Below is a small trained network, with its code and all its weights. Each question gives an input and a class and asks what happens when units are switched off, that is, made to give their printed mean instead of their output.

import numpy as np


def w(rows, s, z=0):
    codes = np.array(rows[::2]) - 128.0
    scale = np.full(codes.shape[1], s)
    scale[-1] = z or s
    return codes * scale


def f(y):
    return np.maximum(y, 0)


def log_softmax(a):
    a = a - a.max(-1, keepdims=True)
    return a - np.log(np.exp(a).sum(-1, keepdims=True))


def net(x, mask):
    res = np.array(x, float).reshape(1, 3) / 4 @ E
    y = f(res @ A[0][:, :-1].T + A[0][:, -1])
    res = res + np.where(mask, y, B[0][:, -1]) @ B[0][:, :-1]
    return log_softmax(res[-1] @ U[:, :-1].T + U[:, -1])


A, B = {}, {}
E = w([
[42,158,140,126,240,198,175],'x0',
[50,91,210,212,41,146,172],'x1',
[168,116,2,165,110,165,235],'x2',
],0.0091)
A[0] = w([
[150,138,85,104,81,83,94,26],'n0',
[135,117,222,84,150,86,96,75],'n1',
[145,128,83,92,117,130,161,137],'n2',
[72,214,125,117,182,127,146,67],'n3',
[140,87,106,148,63,95,61,8],'n4',
[152,172,86,1,154,91,115,114],'n5',
[141,108,48,159,119,113,163,131],'n6',
[138,153,191,98,172,50,104,94],'n7',
[105,215,128,106,181,195,123,75],'n8',
[201,171,40,87,195,150,22,111],'n9',
[165,169,135,70,71,69,124,13],'n10',
[189,128,81,162,78,42,51,27],'n11',
[160,115,117,108,70,26,106,18],'n12',
[145,171,134,177,206,173,118,84],'n13',
[135,108,190,135,165,88,34,30],'n14',
],0.0088,0.0017)
B[0] = w([
[174,194,137,106,189,92,186,176],'n0',
[181,59,107,103,86,150,77,192],'n1',
[168,101,173,116,116,184,89,170],'n2',
[142,176,149,102,171,64,147,180],'n3',
[85,157,199,154,185,115,168,181],'n4',
[63,109,65,202,7,149,178,216],'n5',
[170,117,2,105,99,194,146,189],'n6',
[152,68,103,127,133,215,115,186],'n7',
[99,214,182,76,171,92,185,186],'n8',
[74,87,141,209,61,86,79,245],'n9',
[97,213,110,92,203,86,187,176],'n10',
[116,207,160,103,176,149,168,212],'n11',
[64,162,147,110,176,110,215,195],'n12',
[146,161,158,121,167,105,162,171],'n13',
[145,47,131,60,106,199,50,195],'n14',
],0.0082,0.011)
U = w([
[178,186,160,59,215,85,149,10],'0',
[143,57,133,205,76,99,102,255],'1',
[255,58,86,77,142,224,95,146],'2',
],0.0083,0.0027)

Each question gives the input, the list of numbers given to net, and the class t.
The units are the neurons (one row each of A and B). Each row of codes is followed by its name. A weight is (code - 128) times the scale printed after its matrix; where a second scale follows, it is the last column's (A, B and U).
mask holds one flag per neuron, in row order. A switched-off neuron (its flag False) gives its mean, the last column of its row in B, instead of its output. The means were averaged over made-up inputs and are rounded, as every weight is.
A unit's drop is (log p(t) with every unit on - log p(t) with that unit switched off) / (log p(t) with every unit on - log p(t) with every unit switched off).
The circuit of an input: a set's keep is (log p(t) with only the set's units on - log p(t) with every unit switched off) / (log p(t) with every unit on - log p(t) with every unit switched off). Starting from the 12 units with the biggest drops (on a tie, the unit counted first), units are removed one at a time, each time the one whose removal leaves the highest keep (on an exact tie, the one counted first), for as long as the keep stays at least 0.8.
units of the circuit, in order: the units of the circuit, biggest drop first
unit that matters most: the unit with the biggest drop
top k neurons: the k neurons with the biggest drops, biggest first
drop when u is switched off: that unit's drop, to one decimal
input [-4,-4,-7], class 2: units of the circuit, in order -> n14
input [5,-6,2], class 1: top 2 neurons -> n9; n5
input [-2,1,4], class 2: units of the circuit, in order -> n9; n6
input [0,-4,-3], class 1: units of the circuit, in order -> n9; n5
input [-4,4,-5], class 2: units of the circuit, in order -> n9; n14
input [7,7,8], class 2: units of the circuit, in order -> n9; n6
input [-1,6,-7], class 2: top 2 neurons -> n9; n14
input [-7,-5,4], class 0: top 2 neurons -> n11; n0
input [7,7,7], class 0: top 4 neurons -> n9; n5; n14; n1
input [-4,1,-2], class 0: units of the circuit, in order -> n9; n5
input [-6,-5,2], class 0: top 3 neurons -> n11; n0; n10
input [-3,1,3], class 0: top 3 neurons -> n9; n5; n14
input [-6,-7,0], class 1: top 4 neurons -> n9; n5; n8; n3
input [-5,7,-8], class 2: unit that matters most -> n14
input [-4,-4,-8], class 2: top 2 neurons -> n14; n7
input [-2,5,-6], class 2: top 4 neurons -> n9; n14; n5; n1
input [7,-8,1], class 1: top 3 neurons -> n9; n5; n11
input [-6,-8,2], class 1: top 3 neurons -> n9; n5; n8
input [-8,0,4], class 0: drop when n14 is switched off -> 0.0
input [3,-7,7], class 1: unit that matters most -> n9
input [3,4,-7], class 2: drop when n9 is switched off -> 0.1
input [-6,5,4], class 0: drop when n5 is switched off -> 0.2
input [3,-7,3], class 1: drop when n9 is switched off -> 0.3
